Below are the code and all the weights of a small trained network. Each question names an input and a class and asks about switching units off, where a switched-off unit gives its printed mean instead of its output.

import numpy as np


def w(rows, s, z=0):
    codes = np.array(rows[::2]) - 128.0
    scale = np.full(codes.shape[1], s)
    scale[-1] = z or s
    return codes * scale


def f(y):
    return np.maximum(y, 0)


def log_softmax(a):
    a = a - a.max(-1, keepdims=True)
    return a - np.log(np.exp(a).sum(-1, keepdims=True))


def net(x, mask):
    res = np.array(x, float).reshape(1, 7) / 4 @ E
    y = f(res @ A[0][:, :-1].T + A[0][:, -1])
    res = res + np.where(mask, y, B[0][:, -1]) @ B[0][:, :-1]
    return log_softmax(res[-1] @ U[:, :-1].T + U[:, -1])


A, B = {}, {}
E = w([
[117,83,254],'x0',
[96,113,163],'x1',
[229,139,61],'x2',
[45,149,152],'x3',
[49,99,99],'x4',
[64,178,123],'x5',
[104,27,70],'x6',
],0.0081)
A[0] = w([
[143,201,202,185],'n1',
[179,192,119,146],'n2',
[192,103,79,156],'n3',
[76,82,142,151],'n4',
[51,133,202,80],'n5',
[58,113,177,124],'n6',
[84,184,103,62],'n7',
[111,163,138,92],'n8',
[126,252,104,155],'n9',
[244,146,138,144],'n10',
[158,147,33,161],'n11',
[125,104,228,123],'n12',
[205,91,108,102],'n13',
[177,146,201,184],'n14',
[103,178,125,92],'n15',
[89,153,100,91],'n16',
[87,50,138,210],'n17',
[157,91,152,255],'n18',
[72,134,45,98],'n19',
[51,139,170,96],'n20',
],0.013,0.0082)
B[0] = w([
[45,96,162,245],'n1',
[102,105,70,210],'n2',
[154,97,23,215],'n3',
[112,132,28,217],'n4',
[148,87,98,231],'n5',
[157,90,54,232],'n6',
[171,127,158,162],'n7',
[143,155,119,149],'n8',
[91,175,68,244],'n9',
[123,87,118,232],'n10',
[113,141,37,235],'n11',
[144,65,131,216],'n12',
[205,106,141,187],'n13',
[68,80,241,218],'n14',
[140,150,123,159],'n15',
[171,129,187,157],'n16',
[84,76,3,255],'n17',
[114,19,115,237],'n18',
[85,174,166,195],'n19',
[199,109,76,218],'n20',
],0.0072,0.0091)
U = w([
[193,67,135,179],'0',
[115,232,127,140],'1',
[170,185,215,1],'2',
[143,105,36,91],'3',
[42,73,105,195],'4',
[228,190,220,33],'5',
[164,251,157,124],'6',
],0.014,0.0068)

Each question gives the input, the list of numbers given to net, and the class t.
The units are the neurons (one row each of A and B). Each row of codes is followed by its name. A weight is (code - 128) times the scale printed after its matrix; where a second scale follows, it is the last column's (A, B and U).
mask holds one flag per neuron, in row order. A switched-off neuron (its flag False) gives its mean, the last column of its row in B, instead of its output. The means were averaged over made-up inputs and are rounded, as every weight is.
A unit's drop is (log p(t) with every unit on - log p(t) with that unit switched off) / (log p(t) with every unit on - log p(t) with every unit switched off).
The circuit of an input: a set's keep is (log p(t) with only the set's units on - log p(t) with every unit switched off) / (log p(t) with every unit on - log p(t) with every unit switched off). Starting from the 12 units with the biggest drops (on a tie, the unit counted first), units are removed one at a time, each time the one whose removal leaves the highest keep (on an exact tie, the one counted first), for as long as the keep stays at least 0.8.
circuit, biggest first: the units of the circuit, biggest drop first
top k neurons: the k neurons with the biggest drops, biggest first
drop when u is switched off: that unit's drop, to one decimal
input [2,-5,-3,1,-3,-8,-4], class 4: top 3 neurons	[n1, n14, n20]
input [-2,1,0,-7,-8,0,-8], class 4: circuit, biggest first	[n14, n1]
input [3,-2,4,7,-4,1,-8], class 4: circuit, biggest first	[n1]
input [-2,4,1,3,8,8,-2], class 3: circuit, biggest first	[n20, n14]
input [-6,6,-3,-8,-3,-6,-6], class 4: circuit, biggest first	[n14, n20]
input [5,0,7,0,-5,-2,-8], class 4: circuit, biggest first	[n1, n14]
input [5,8,-7,-8,-1,1,5], class 3: circuit, biggest first	[n1, n6]
input [2,2,8,-6,-6,1,-2], class 0: top 2 neurons	[n14, n13]
input [-1,-3,2,6,-5,4,-3], class 1: top 2 neurons	[n17, n18]
input [6,0,5,-3,-2,0,-7], class 4: top 2 neurons	[n1, n14]
input [5,3,2,-3,2,-3,-7], class 4: drop when n14 is switched off	0.2
